Here is a tiny trained network, its code and every weight. The questions are about switching its units off for an input and a target symbol, where a switched-off unit gives its printed mean instead of its output.

import numpy as np


def w(rows, s, z=0):
    codes = np.array(rows[::2]) - 128.0
    scale = np.full(codes.shape[1], s)
    scale[-1] = z or s
    return codes * scale


def f(y):
    return np.maximum(y, 0)


def softmax(a):
    e = np.exp(a - a.max(-1, keepdims=True))
    return e / e.sum(-1, keepdims=True)


def log_softmax(a):
    a = a - a.max(-1, keepdims=True)
    return a - np.log(np.exp(a).sum(-1, keepdims=True))


def net(x, mask):
    ids = ['αζθλφω'.index(c) for c in x.split()]
    T = len(ids)
    res = E[ids] + P[:T]
    u = 0
    for l in range(2):
        q, k, v = (res @ M[l].T for M in (Q, K, V))
        z = softmax(np.where(np.tri(T) > 0, q @ k.T / 3**0.5, -1e9)) @ v
        res = res + np.where(mask[u], z, O[l][:, -1]) @ O[l][:, :-1]
        u += 1
        y = f(res @ A[l][:, :-1].T + A[l][:, -1])
        res = res + np.where(mask[u : u + 8], y, B[l][:, -1]) @ B[l][:, :-1]
        u += 8
    return log_softmax(res[-1] @ U[:, :-1].T + U[:, -1])


Q, K, V, O, A, B = {}, {}, {}, {}, {}, {}
E = w([
[192,116,116],'α',
[156,171,135],'ζ',
[185,176,181],'θ',
[87,128,112],'λ',
[126,93,248],'φ',
[50,76,127],'ω',
],0.012)
P = w([
[51,148,112],'0',
[246,88,153],'1',
[41,154,100],'2',
[255,68,180],'3',
[32,156,103],'4',
[245,79,187],'5',
[30,153,108],'6',
[243,87,191],'7',
[27,151,109],'8',
[235,90,188],'9',
[25,153,106],'10',
[244,97,186],'11',
],0.0056)
Q[0] = w([
[96,103,253],'0.h0',
[243,83,22],'0.h0',
[10,187,232],'0.h0',
],0.0043)
K[0] = w([
[34,81,74],'0.h0',
[244,225,25],'0.h0',
[4,75,217],'0.h0',
],0.0036)
V[0] = w([
[119,98,14],'0.h0',
[254,188,210],'0.h0',
[120,242,156],'0.h0',
],0.0034)
O[0] = w([
[190,185,3,1],'0.h0',
[92,51,154,124],'0.h0',
[14,10,59,95],'0.h0',
],0.0037,0.00078)
A[0] = w([
[222,66,189,97],'0.n0',
[87,188,43,245],'0.n1',
[229,175,111,140],'0.n2',
[35,88,126,239],'0.n3',
[97,255,156,78],'0.n4',
[189,216,135,157],'0.n5',
[244,54,184,80],'0.n6',
[79,184,11,255],'0.n7',
],0.0069,0.002)
B[0] = w([
[36,181,129,236],'0.n0',
[103,176,19,192],'0.n1',
[94,57,197,187],'0.n2',
[78,55,84,252],'0.n3',
[246,242,160,158],'0.n4',
[149,65,188,182],'0.n5',
[22,202,128,241],'0.n6',
[70,175,2,201],'0.n7',
],0.0069,0.0033)
Q[1] = w([
[225,213,89],'1.h0',
[92,79,139],'1.h0',
[254,212,25],'1.h0',
],0.0054)
K[1] = w([
[170,253,120],'1.h0',
[30,60,129],'1.h0',
[179,237,106],'1.h0',
],0.005)
V[1] = w([
[167,244,215],'1.h0',
[113,254,155],'1.h0',
[192,241,177],'1.h0',
],0.0056)
O[1] = w([
[197,240,122,40],'1.h0',
[147,255,43,136],'1.h0',
[194,198,95,3],'1.h0',
],0.0065,0.003)
A[1] = w([
[64,204,130,150],'1.n0',
[65,2,189,78],'1.n1',
[186,120,44,231],'1.n2',
[225,199,100,150],'1.n3',
[18,123,77,26],'1.n4',
[109,14,157,115],'1.n5',
[179,104,44,254],'1.n6',
[26,111,72,54],'1.n7',
],0.008,0.0036)
B[1] = w([
[136,175,44,183],'1.n0',
[174,142,193,255],'1.n1',
[31,85,130,152],'1.n2',
[176,182,223,149],'1.n3',
[209,143,64,212],'1.n4',
[138,170,182,212],'1.n5',
[2,54,182,160],'1.n6',
[220,119,100,218],'1.n7',
],0.0084)
U = w([
[101,109,48,89],'α',
[245,99,97,101],'ζ',
[212,235,138,3],'θ',
[2,27,135,217],'λ',
[21,207,126,148],'φ',
[139,31,230,157],'ω',
],0.009,0.0041)

Each question gives the input, a string of symbols that net reads in full, and the target symbol t.
The units are the heads (3 rows each of Q, K, V and O) and the neurons (one row each of A and B). Each row of codes is followed by its name. A weight is (code - 128) times the scale printed after its matrix; where a second scale follows, it is the last column's (O, A, B and U).
mask holds one flag per unit, layer by layer, with each layer's heads first. A switched-off unit (its flag False) gives its mean, the last column of its rows in O or B, instead of its output. The means were averaged over made-up inputs and are rounded, as every weight is.
A unit's drop is (log p(t) with every unit on - log p(t) with that unit switched off) / (log p(t) with every unit on - log p(t) with every unit switched off).
The circuit of an input: a set's keep is (log p(t) with only the set's units on - log p(t) with every unit switched off) / (log p(t) with every unit on - log p(t) with every unit switched off). Starting from the 12 units with the biggest drops (on a tie, the unit counted first), units are removed one at a time, each time the one whose removal leaves the highest keep (on an exact tie, the one counted first), for as long as the keep stays at least 0.8.
units of the circuit, in order: the units of the circuit, biggest drop first
k most important neurons: the k neurons with the biggest drops, biggest first
k most important neurons of layer l: the k neurons of layer l with the biggest drops, biggest first
drop of u: that unit's drop, to one decimal
input θ φ α λ ζ α α φ ζ ζ ζ α, target φ: units of the circuit, in order => 0.n6; 0.n0; 1.n7
input θ ω ω α λ ω λ θ, target ω: 3 most important neurons => 0.n2; 0.n5; 0.n7
input λ α ω α, target ω: units of the circuit, in order => 0.n2; 1.n4
input λ λ ω λ α ζ θ ζ φ θ, target φ: 3 most important neurons => 0.n6; 0.n0; 1.n7
input ω θ θ φ ζ ζ, target φ: 4 most important neurons of layer 0 => 0.n6; 0.n0; 0.n2; 0.n4
input λ φ ζ θ, target φ: 3 most important neurons of layer 0 => 0.n6; 0.n0; 0.n2
input α ζ ζ φ, target φ: 3 most important neurons of layer 0 => 0.n6; 0.n0; 0.n3
input θ α ζ ζ θ ζ ω ζ ω ω, target ω: most important neuron of layer 0 => 0.n3
input ω ω λ ζ, target ω: 4 most important neurons of layer 0 => 0.n2; 0.n5; 0.n7; 0.n1
input θ ω ζ ω ζ θ λ, target α: 2 most important neurons of layer 0 => 0.n7; 0.n1
input θ φ λ θ ζ ω θ α α, target λ: 2 most important neurons of layer 1 => 1.n6; 1.n2
input λ λ α ζ ω ζ, target ω: drop of 0.n4 => 0.2
input θ λ θ ζ φ λ ζ ω ω θ ω θ, target ω: drop of 0.n3 => 0.1
input θ λ θ ω α ω ω θ ζ ζ α, target λ: drop of 0.n6 => 0.2
input ζ λ θ α α λ, target λ: drop of 0.n7 => -0.1
